Below are the code and all the weights of a small trained network. Each question names an input and a class and asks about switching units off, where a switched-off unit gives its printed mean instead of its output.

import numpy as np


def w(rows, s, z=0):
    codes = np.array(rows[::2]) - 128.0
    scale = np.full(codes.shape[1], s)
    scale[-1] = z or s
    return codes * scale


def f(y):
    return np.maximum(y, 0)


def log_softmax(a):
    a = a - a.max(-1, keepdims=True)
    return a - np.log(np.exp(a).sum(-1, keepdims=True))


def net(x, mask):
    res = np.array(x, float).reshape(1, 7) / 4 @ E
    y = f(res @ A[0][:, :-1].T + A[0][:, -1])
    res = res + np.where(mask, y, B[0][:, -1]) @ B[0][:, :-1]
    return log_softmax(res[-1] @ U[:, :-1].T + U[:, -1])


A, B = {}, {}
E = w([
[145,91,64,148,153,103,125,119,120,95],'x0',
[82,226,76,82,66,198,76,82,136,149],'x1',
[80,125,135,246,137,142,94,124,94,55],'x2',
[127,37,253,31,130,117,133,79,96,106],'x3',
[142,98,4,74,139,63,77,124,2,86],'x4',
[49,110,92,107,102,112,67,59,106,201],'x5',
[169,143,109,176,134,105,175,79,140,88],'x6',
],0.0092)
A[0] = w([
[120,44,185,73,194,102,99,77,80,145,112],'n1',
[143,32,191,82,145,73,143,75,57,145,236],'n2',
[52,186,117,116,86,140,94,109,145,170,254],'n3',
[171,149,230,181,121,170,208,163,251,147,215],'n4',
[190,133,59,134,178,94,159,179,93,53,140],'n5',
[140,115,153,173,103,153,139,110,168,130,110],'n6',
],0.011,0.00089)
B[0] = w([
[151,68,167,93,59,53,131,123,155,132,210],'n1',
[84,106,167,119,18,72,148,157,143,58,222],'n2',
[72,93,95,160,112,188,74,112,140,195,196],'n3',
[146,155,221,174,253,182,161,77,246,150,250],'n4',
[168,166,70,169,165,85,167,180,69,96,215],'n5',
[169,106,123,104,133,138,151,128,181,170,164],'n6',
],0.012,0.018)
U = w([
[182,162,86,132,191,88,165,148,50,90,192],'0',
[81,140,92,112,109,194,52,67,98,193,25],'1',
[133,42,203,76,39,35,170,105,115,71,76],'2',
[161,127,213,133,254,158,184,80,190,139,254],'3',
],0.0083,0.00046)

Each question gives the input, the list of numbers given to net, and the class t.
The units are the neurons (one row each of A and B). Each row of codes is followed by its name. A weight is (code - 128) times the scale printed after its matrix; where a second scale follows, it is the last column's (A, B and U).
mask holds one flag per neuron, in row order. A switched-off neuron (its flag False) gives its mean, the last column of its row in B, instead of its output. The means were averaged over made-up inputs and are rounded, as every weight is.
A unit's drop is (log p(t) with every unit on - log p(t) with that unit switched off) / (log p(t) with every unit on - log p(t) with every unit switched off).
The circuit of an input: a set's keep is (log p(t) with only the set's units on - log p(t) with every unit switched off) / (log p(t) with every unit on - log p(t) with every unit switched off). Starting from all 6 units, units are removed one at a time, each time the one whose removal leaves the highest keep (on an exact tie, the one counted first), for as long as the keep stays at least 0.8.
units of the circuit, in order: the units of the circuit, biggest drop first
k most important neurons: the k neurons with the biggest drops, biggest first
drop when u is switched off: that unit's drop, to one decimal
input [-8,-4,8,6,-1,-3,-2], class 2: units of the circuit, in order : (n2)
input [0,3,6,3,1,-1,-7], class 1: 2 most important neurons : (n2; n4)
input [7,3,8,-6,-1,4,3], class 1: units of the circuit, in order : (n4; n3)
input [-6,-3,-2,-5,2,0,8], class 0: units of the circuit, in order : (n4; n5)
input [3,3,2,1,0,0,2], class 1: 3 most important neurons : (n4; n2; n5)
input [6,3,7,-3,4,1,-7], class 1: 2 most important neurons : (n3; n4)
input [3,5,-8,4,-2,8,4], class 2: 2 most important neurons : (n1; n2)
input [3,0,0,0,-1,5,8], class 2: 3 most important neurons : (n4; n5; n3)
input [6,-4,5,4,-5,2,-2], class 2: 2 most important neurons : (n2; n1)
input [4,-8,-2,-7,-2,8,-2], class 0: drop when n3 is switched off : 0.3
input [-4,0,7,-4,4,4,7], class 0: drop when n4 is switched off : 0.7
input [-6,3,0,-7,-3,4,-6], class 1: drop when n1 is switched off : 0.0
